Below is a small trained network, with its code and all its weights. Each question gives an input and a class and asks what happens when units are switched off, that is, made to give their printed mean instead of their output.

import numpy as np


def w(rows, s, z=0):
    codes = np.array(rows[::2]) - 128.0
    scale = np.full(codes.shape[1], s)
    scale[-1] = z or s
    return codes * scale


def f(y):
    return np.maximum(y, 0)


def log_softmax(a):
    a = a - a.max(-1, keepdims=True)
    return a - np.log(np.exp(a).sum(-1, keepdims=True))


def net(x, mask):
    res = np.array(x, float).reshape(1, 7) / 4 @ E
    y = f(res @ A[0][:, :-1].T + A[0][:, -1])
    res = res + np.where(mask, y, B[0][:, -1]) @ B[0][:, :-1]
    return log_softmax(res[-1] @ U[:, :-1].T + U[:, -1])


A, B = {}, {}
E = w([
[126,128,127],'x0',
[131,129,128],'x1',
[69,25,78],'x2',
[68,103,255],'x3',
[238,44,178],'x4',
[129,128,127],'x5',
[131,128,128],'x6',
],0.0072)
A[0] = w([
[154,166,128,102],'N1',
[80,91,100,88],'N2',
[70,158,84,68],'N3',
[104,112,124,45],'N4',
[187,85,132,56],'N5',
[88,138,113,109],'N6',
[185,129,2,46],'N7',
[105,117,199,50],'N8',
[54,94,173,123],'N9',
[133,130,106,254],'N10',
[97,161,119,82],'N11',
[88,161,112,79],'N12',
[60,80,91,112],'N13',
[140,150,138,81],'N14',
[99,40,67,102],'N15',
[173,74,117,100],'N16',
[161,186,152,24],'N17',
[87,129,98,124],'N18',
[78,134,91,96],'N19',
[149,195,140,94],'N20',
],0.016,0.007)
B[0] = w([
[149,154,137,164],'N1',
[131,174,143,176],'N2',
[147,83,174,189],'N3',
[113,143,149,133],'N4',
[153,89,180,177],'N5',
[136,103,141,166],'N6',
[3,119,124,254],'N7',
[57,122,118,189],'N8',
[73,113,89,230],'N9',
[175,111,25,237],'N10',
[138,99,154,162],'N11',
[134,96,170,169],'N12',
[146,187,135,208],'N13',
[129,145,137,138],'N14',
[153,193,154,223],'N15',
[165,96,157,189],'N16',
[126,179,151,161],'N17',
[151,94,120,178],'N18',
[149,90,144,179],'N19',
[144,174,149,188],'N20',
],0.04,0.0079)
U = w([
[67,130,167,254],'0',
[2,128,180,73],'1',
[78,196,207,86],'2',
[87,75,221,66],'3',
],0.0076,0.012)

Each question gives the input, the list of numbers given to net, and the class t.
The units are the neurons (one row each of A and B). Each row of codes is followed by its name. A weight is (code - 128) times the scale printed after its matrix; where a second scale follows, it is the last column's (A, B and U).
mask holds one flag per neuron, in row order. A switched-off neuron (its flag False) gives its mean, the last column of its row in B, instead of its output. The means were averaged over made-up inputs and are rounded, as every weight is.
A unit's drop is (log p(t) with every unit on - log p(t) with that unit switched off) / (log p(t) with every unit on - log p(t) with every unit switched off).
The circuit of an input: a set's keep is (log p(t) with only the set's units on - log p(t) with every unit switched off) / (log p(t) with every unit on - log p(t) with every unit switched off). Starting from the 12 units with the biggest drops (on a tie, the unit counted first), units are removed one at a time, each time the one whose removal leaves the highest keep (on an exact tie, the one counted first), for as long as the keep stays at least 0.8.
units of the circuit, in order: the units of the circuit, biggest drop first
top k neurons: the k neurons with the biggest drops, biggest first
drop when u is switched off: that unit's drop, to one decimal
input [1,-2,-8,2,6,-8,4], class 2: units of the circuit, in order	N17, N20
input [6,4,1,0,5,7,1], class 3: units of the circuit, in order	N5, N16
input [4,-6,5,5,8,-7,4], class 3: units of the circuit, in order	N5
input [-2,-1,-2,7,6,-2,-6], class 1: top 2 neurons	N8, N10
input [2,4,4,-6,7,-6,-6], class 3: top 4 neurons	N16, N5, N9, N8
input [8,-1,-6,-3,0,-5,0], class 2: units of the circuit, in order	N20, N9
input [-2,-6,6,1,-5,7,2], class 2: top 4 neurons	N13, N15, N2, N7
input [-2,-3,5,3,4,-2,-1], class 2: units of the circuit, in order	N15, N7
input [5,7,6,-5,3,6,0], class 2: top 2 neurons	N15, N9
input [-2,-3,-1,5,-7,8,-1], class 3: units of the circuit, in order	N7, N3, N12
input [-1,0,3,-3,-8,6,0], class 3: units of the circuit, in order	N3, N19
input [-2,-7,-3,8,-2,0,-3], class 1: top 2 neurons	N8, N9
input [-2,6,5,-1,-3,-8,4], class 2: units of the circuit, in order	N15, N13
input [-2,-8,-3,-7,-5,8,2], class 1: top neuron	N7
input [-6,-1,-7,-1,7,4,1], class 2: top 3 neurons	N17, N20, N3
input [-3,-2,5,-2,3,4,-4], class 2: top 2 neurons	N15, N9
input [-5,-6,-8,3,-1,-8,-3], class 2: drop when N17 is switched off	0.1
input [5,7,-5,6,-8,-2,-1], class 3: drop when N11 is switched off	0.2
input [8,-2,-4,-3,-5,5,1], class 3: drop when N12 is switched off	0.2
input [-3,-1,-3,4,-8,1,7], class 3: drop when N7 is switched off	0.1
input [-5,3,-2,8,6,5,-1], class 1: units of the circuit, in order	N8
